Below are the code and all the weights of a small trained network. Each question names an input and a class and asks about switching units off, where a switched-off unit gives its printed mean instead of its output.

import numpy as np


def w(rows, s, z=0):
    codes = np.array(rows[::2]) - 128.0
    scale = np.full(codes.shape[1], s)
    scale[-1] = z or s
    return codes * scale


def f(y):
    return y / 2 * (1 + np.tanh(0.7978845608 * (y + 0.044715 * y**3)))


def log_softmax(a):
    a = a - a.max(-1, keepdims=True)
    return a - np.log(np.exp(a).sum(-1, keepdims=True))


def net(x, mask):
    res = np.array(x, float).reshape(1, 5) / 4 @ E
    y = f(res @ A[0][:, :-1].T + A[0][:, -1])
    res = res + np.where(mask, y, B[0][:, -1]) @ B[0][:, :-1]
    return log_softmax(res[-1] @ U[:, :-1].T + U[:, -1])


A, B = {}, {}
E = w([
[162,21,99],'x0',
[36,63,134],'x1',
[128,128,129],'x2',
[92,163,1],'x3',
[128,128,128],'x4',
],0.017)
A[0] = w([
[201,12,195,201],'neuron 1',
[4,76,153,241],'neuron 2',
[107,122,38,171],'neuron 3',
[230,119,155,181],'neuron 4',
[140,95,67,33],'neuron 5',
[154,55,4,3],'neuron 6',
[163,109,27,123],'neuron 7',
[68,202,77,93],'neuron 8',
[49,109,102,105],'neuron 9',
[99,170,219,240],'neuron 10',
],0.014,0.005)
B[0] = w([
[17,213,111,252],'neuron 1',
[73,35,195,214],'neuron 2',
[174,96,91,185],'neuron 3',
[132,226,126,199],'neuron 4',
[190,106,160,156],'neuron 5',
[172,102,169,196],'neuron 6',
[202,144,94,181],'neuron 7',
[103,102,3,182],'neuron 8',
[141,40,77,171],'neuron 9',
[182,93,230,194],'neuron 10',
],0.013,0.025)
U = w([
[184,152,231,194],'0',
[114,64,249,90],'1',
[89,198,108,86],'2',
[14,88,145,146],'3',
[126,132,1,228],'4',
[66,22,17,2],'5',
[236,108,101,149],'6',
[170,5,102,73],'7',
],0.012,0.008)

Each question gives the input, the list of numbers given to net, and the class t.
The units are the neurons (one row each of A and B). Each row of codes is followed by its name. A weight is (code - 128) times the scale printed after its matrix; where a second scale follows, it is the last column's (A, B and U).
mask holds one flag per neuron, in row order. A switched-off neuron (its flag False) gives its mean, the last column of its row in B, instead of its output. The means were averaged over made-up inputs and are rounded, as every weight is.
A unit's drop is (log p(t) with every unit on - log p(t) with that unit switched off) / (log p(t) with every unit on - log p(t) with every unit switched off).
The circuit of an input: a set's keep is (log p(t) with only the set's units on - log p(t) with every unit switched off) / (log p(t) with every unit on - log p(t) with every unit switched off). Starting from all 10 units, units are removed one at a time, each time the one whose removal leaves the highest keep (on an exact tie, the one counted first), for as long as the keep stays at least 0.8.
circuit, biggest first: the units of the circuit, biggest drop first
most important unit: the unit with the biggest drop
k most important neurons: the k neurons with the biggest drops, biggest first
drop of u: that unit's drop, to one decimal
input [1,-2,-3,2,-4], class 6: circuit, biggest first -> neuron 1; neuron 2
input [-2,7,2,1,-6], class 5: circuit, biggest first -> neuron 9
input [-7,0,5,3,8], class 4: 2 most important neurons -> neuron 2; neuron 8
input [-2,7,-2,0,-4], class 1: circuit, biggest first -> neuron 1; neuron 2
input [1,8,-4,7,3], class 7: 2 most important neurons -> neuron 1; neuron 6
input [2,0,-5,-8,0], class 2: circuit, biggest first -> neuron 1; neuron 4
input [8,7,-8,1,-6], class 7: 2 most important neurons -> neuron 6; neuron 9
input [5,1,-6,7,8], class 7: 2 most important neurons -> neuron 4; neuron 9
input [4,0,8,1,-2], class 6: circuit, biggest first -> neuron 2; neuron 6; neuron 1
input [-2,8,-1,0,0], class 1: 3 most important neurons -> neuron 2; neuron 1; neuron 8
input [-3,-2,7,0,-3], class 0: 4 most important neurons -> neuron 1; neuron 2; neuron 9; neuron 3
input [1,7,-5,-7,8], class 3: 3 most important neurons -> neuron 1; neuron 6; neuron 5
input [5,2,-7,0,5], class 3: 3 most important neurons -> neuron 10; neuron 1; neuron 8
input [-7,-4,-4,2,0], class 4: 2 most important neurons -> neuron 8; neuron 2
input [1,-3,-8,0,5], class 2: 3 most important neurons -> neuron 10; neuron 8; neuron 6
input [-7,1,8,8,1], class 5: 3 most important neurons -> neuron 4; neuron 8; neuron 9
input [8,-5,-7,2,-1], class 6: 2 most important neurons -> neuron 6; neuron 7
input [-4,1,5,8,-4], class 5: circuit, biggest first -> neuron 4
input [3,-4,-6,-6,-6], class 2: drop of neuron 1 -> 0.4
input [4,-4,4,-4,1], class 2: drop of neuron 6 -> 0.0
input [3,7,-7,4,-8], class 7: drop of neuron 1 -> 0.1
input [5,3,3,1,-1], class 7: most important unit -> neuron 6
